Below are the code and all the weights of a small trained network. Each question names an input and a target symbol and asks about switching units off, where a switched-off unit gives its printed mean instead of its output.

import numpy as np


def w(rows, s, z=0):
    codes = np.array(rows[::2]) - 128.0
    scale = np.full(codes.shape[1], s)
    scale[-1] = z or s
    return codes * scale


def f(y):
    return np.maximum(y, 0)


def softmax(a):
    e = np.exp(a - a.max(-1, keepdims=True))
    return e / e.sum(-1, keepdims=True)


def log_softmax(a):
    a = a - a.max(-1, keepdims=True)
    return a - np.log(np.exp(a).sum(-1, keepdims=True))


def net(x, mask):
    ids = ['βγεθλμστφψ'.index(c) for c in x.split()]
    T = len(ids)
    res = E[ids] + P[:T]
    u = 0
    for l in range(2):
        q, k, v = (res @ M[l].T for M in (Q, K, V))
        z = softmax(np.where(np.tri(T) > 0, q @ k.T / 2**0.5, -1e9)) @ v
        res = res + np.where(mask[u], z, O[l][:, -1]) @ O[l][:, :-1]
        u += 1
        y = f(res @ A[l][:, :-1].T + A[l][:, -1])
        res = res + np.where(mask[u : u + 16], y, B[l][:, -1]) @ B[l][:, :-1]
        u += 16
    return log_softmax(res[-1] @ U[:, :-1].T + U[:, -1])


Q, K, V, O, A, B = {}, {}, {}, {}, {}, {}
E = w([
[177,248,222],'β',
[73,42,100],'γ',
[203,220,131],'ε',
[61,91,157],'θ',
[164,62,121],'λ',
[178,191,78],'μ',
[173,188,148],'σ',
[118,129,228],'τ',
[130,166,115],'φ',
[94,96,158],'ψ',
],0.014)
P = w([
[254,11,130],'0',
[75,213,114],'1',
[248,55,103],'2',
[87,199,113],'3',
[230,42,136],'4',
[102,191,119],'5',
[242,21,145],'6',
[111,189,113],'7',
],0.0084)
Q[0] = w([
[143,165,152],'0.h0',
[143,254,35],'0.h0',
],0.0036)
K[0] = w([
[71,2,159],'0.h0',
[5,186,84],'0.h0',
],0.0055)
V[0] = w([
[32,104,75],'0.h0',
[40,2,82],'0.h0',
],0.0049)
O[0] = w([
[80,200,2,3],'0.h0',
[111,35,163,13],'0.h0',
],0.0072,0.0022)
A[0] = w([
[73,147,141,150],'0.n0',
[66,63,117,113],'0.n1',
[157,57,71,255],'0.n2',
[165,151,108,117],'0.n3',
[148,118,170,64],'0.n4',
[175,130,126,91],'0.n5',
[149,83,136,224],'0.n6',
[124,201,182,154],'0.n7',
[160,76,185,194],'0.n8',
[187,111,167,211],'0.n9',
[29,179,119,196],'0.n10',
[71,207,142,116],'0.n11',
[145,10,180,56],'0.n12',
[188,158,48,181],'0.n13',
[122,158,116,139],'0.n14',
[113,196,95,82],'0.n15',
],0.013,0.0069)
B[0] = w([
[155,2,91,153],'0.n0',
[99,187,130,162],'0.n1',
[93,146,195,241],'0.n2',
[105,176,120,171],'0.n3',
[117,124,83,143],'0.n4',
[91,108,119,160],'0.n5',
[117,162,177,223],'0.n6',
[168,95,129,211],'0.n7',
[121,207,123,235],'0.n8',
[93,118,167,255],'0.n9',
[151,49,60,190],'0.n10',
[195,59,128,180],'0.n11',
[168,147,86,196],'0.n12',
[168,160,157,223],'0.n13',
[185,135,113,152],'0.n14',
[185,122,127,161],'0.n15',
],0.0096,0.009)
Q[1] = w([
[87,198,109],'1.h0',
[86,1,174],'1.h0',
],0.0067)
K[1] = w([
[100,2,159],'1.h0',
[76,116,210],'1.h0',
],0.0068)
V[1] = w([
[107,170,255],'1.h0',
[236,198,92],'1.h0',
],0.0042)
O[1] = w([
[25,18,190,215],'1.h0',
[2,83,107,253],'1.h0',
],0.0068,0.0059)
A[1] = w([
[169,179,151,139],'1.n0',
[143,105,26,2],'1.n1',
[249,130,125,104],'1.n2',
[128,128,143,78],'1.n3',
[110,197,118,246],'1.n4',
[130,210,119,86],'1.n5',
[121,174,118,144],'1.n6',
[88,164,133,105],'1.n7',
[76,109,81,42],'1.n8',
[210,65,162,163],'1.n9',
[130,129,81,65],'1.n10',
[191,144,191,191],'1.n11',
[109,81,171,134],'1.n12',
[182,85,108,206],'1.n13',
[179,174,91,184],'1.n14',
[153,185,138,64],'1.n15',
],0.013,0.0037)
B[1] = w([
[76,51,156,209],'1.n0',
[209,103,14,154],'1.n1',
[45,190,46,216],'1.n2',
[120,120,94,141],'1.n3',
[139,80,215,200],'1.n4',
[175,19,131,182],'1.n5',
[157,115,191,160],'1.n6',
[133,99,116,173],'1.n7',
[73,203,2,148],'1.n8',
[198,194,236,217],'1.n9',
[124,112,103,135],'1.n10',
[32,161,70,254],'1.n11',
[102,154,52,208],'1.n12',
[253,174,131,194],'1.n13',
[14,108,131,176],'1.n14',
[181,70,181,181],'1.n15',
],0.0056,0.012)
U = w([
[15,189,209,203],'β',
[146,42,230,119],'γ',
[154,216,167,3],'ε',
[83,209,41,145],'θ',
[62,254,96,82],'λ',
[115,204,125,117],'μ',
[116,44,70,112],'σ',
[5,146,58,70],'τ',
[183,93,116,88],'φ',
[111,61,106,138],'ψ',
],0.0072,0.0046)

Each question gives the input, a string of symbols that net reads in full, and the target symbol t.
The units are the heads (2 rows each of Q, K, V and O) and the neurons (one row each of A and B). Each row of codes is followed by its name. A weight is (code - 128) times the scale printed after its matrix; where a second scale follows, it is the last column's (O, A, B and U).
mask holds one flag per unit, layer by layer, with each layer's heads first. A switched-off unit (its flag False) gives its mean, the last column of its rows in O or B, instead of its output. The means were averaged over made-up inputs and are rounded, as every weight is.
A unit's drop is (log p(t) with every unit on - log p(t) with that unit switched off) / (log p(t) with every unit on - log p(t) with every unit switched off).
k most important neurons: the k neurons with the biggest drops, biggest first
k most important neurons of layer l: the k neurons of layer l with the biggest drops, biggest first
drop of u: that unit's drop, to one decimal
input μ φ ε, target β: most important neuron => (1.n2)
input β β ψ γ, target τ: 2 most important neurons => (1.n8, 0.n10)
input μ γ ψ, target β: 2 most important neurons of layer 0 => (0.n2, 0.n3)
input τ μ φ γ τ β ε, target β: 2 most important neurons => (1.n11, 1.n13)
input τ γ ε φ μ μ, target θ: 2 most important neurons => (1.n2, 0.n2)
input θ ε ε, target γ: 2 most important neurons of layer 0 => (0.n11, 0.n3)
input μ γ μ μ, target θ: 2 most important neurons => (1.n2, 0.n10)
input γ φ γ ψ φ φ, target φ: 2 most important neurons of layer 0 => (0.n8, 0.n10)
input ψ θ σ, target β: 2 most important neurons => (1.n11, 1.n2)
input λ θ λ ψ γ, target β: 2 most important neurons of layer 1 => (1.n11, 1.n13)
input τ μ ε γ μ, target γ: 3 most important neurons => (1.n5, 1.n2, 0.n10)
input σ ψ φ, target β: 2 most important neurons of layer 1 => (1.n11, 1.n13)
input θ φ λ λ μ, target β: 3 most important neurons of layer 1 => (1.n11, 1.n14, 1.n13)
input μ β ψ β ε σ μ τ, target γ: 3 most important neurons of layer 1 => (1.n2, 1.n9, 1.n11)
input ψ φ φ β, target ε: 3 most important neurons of layer 0 => (0.n11, 0.n7, 0.n8)
input θ φ ε β, target ε: 2 most important neurons of layer 0 => (0.n11, 0.n7)
input β μ φ θ ψ τ τ τ, target γ: 2 most important neurons => (1.n2, 0.n0)
input φ φ μ, target β: 2 most important neurons of layer 0 => (0.n13, 0.n8)
input μ μ θ γ μ φ, target φ: 3 most important neurons of layer 0 => (0.n8, 0.n10, 0.n11)
input γ τ γ τ τ μ λ, target β: most important neuron of layer 0 => (0.n2)
input μ μ θ β τ μ ψ, target β: most important neuron => (0.n13)
input μ σ ψ θ, target σ: drop of 0.n10 => 0.2
input τ μ θ ψ μ, target γ: drop of 0.n15 => 0.2
input β θ θ φ σ γ, target τ: drop of 1.h0 => -0.1
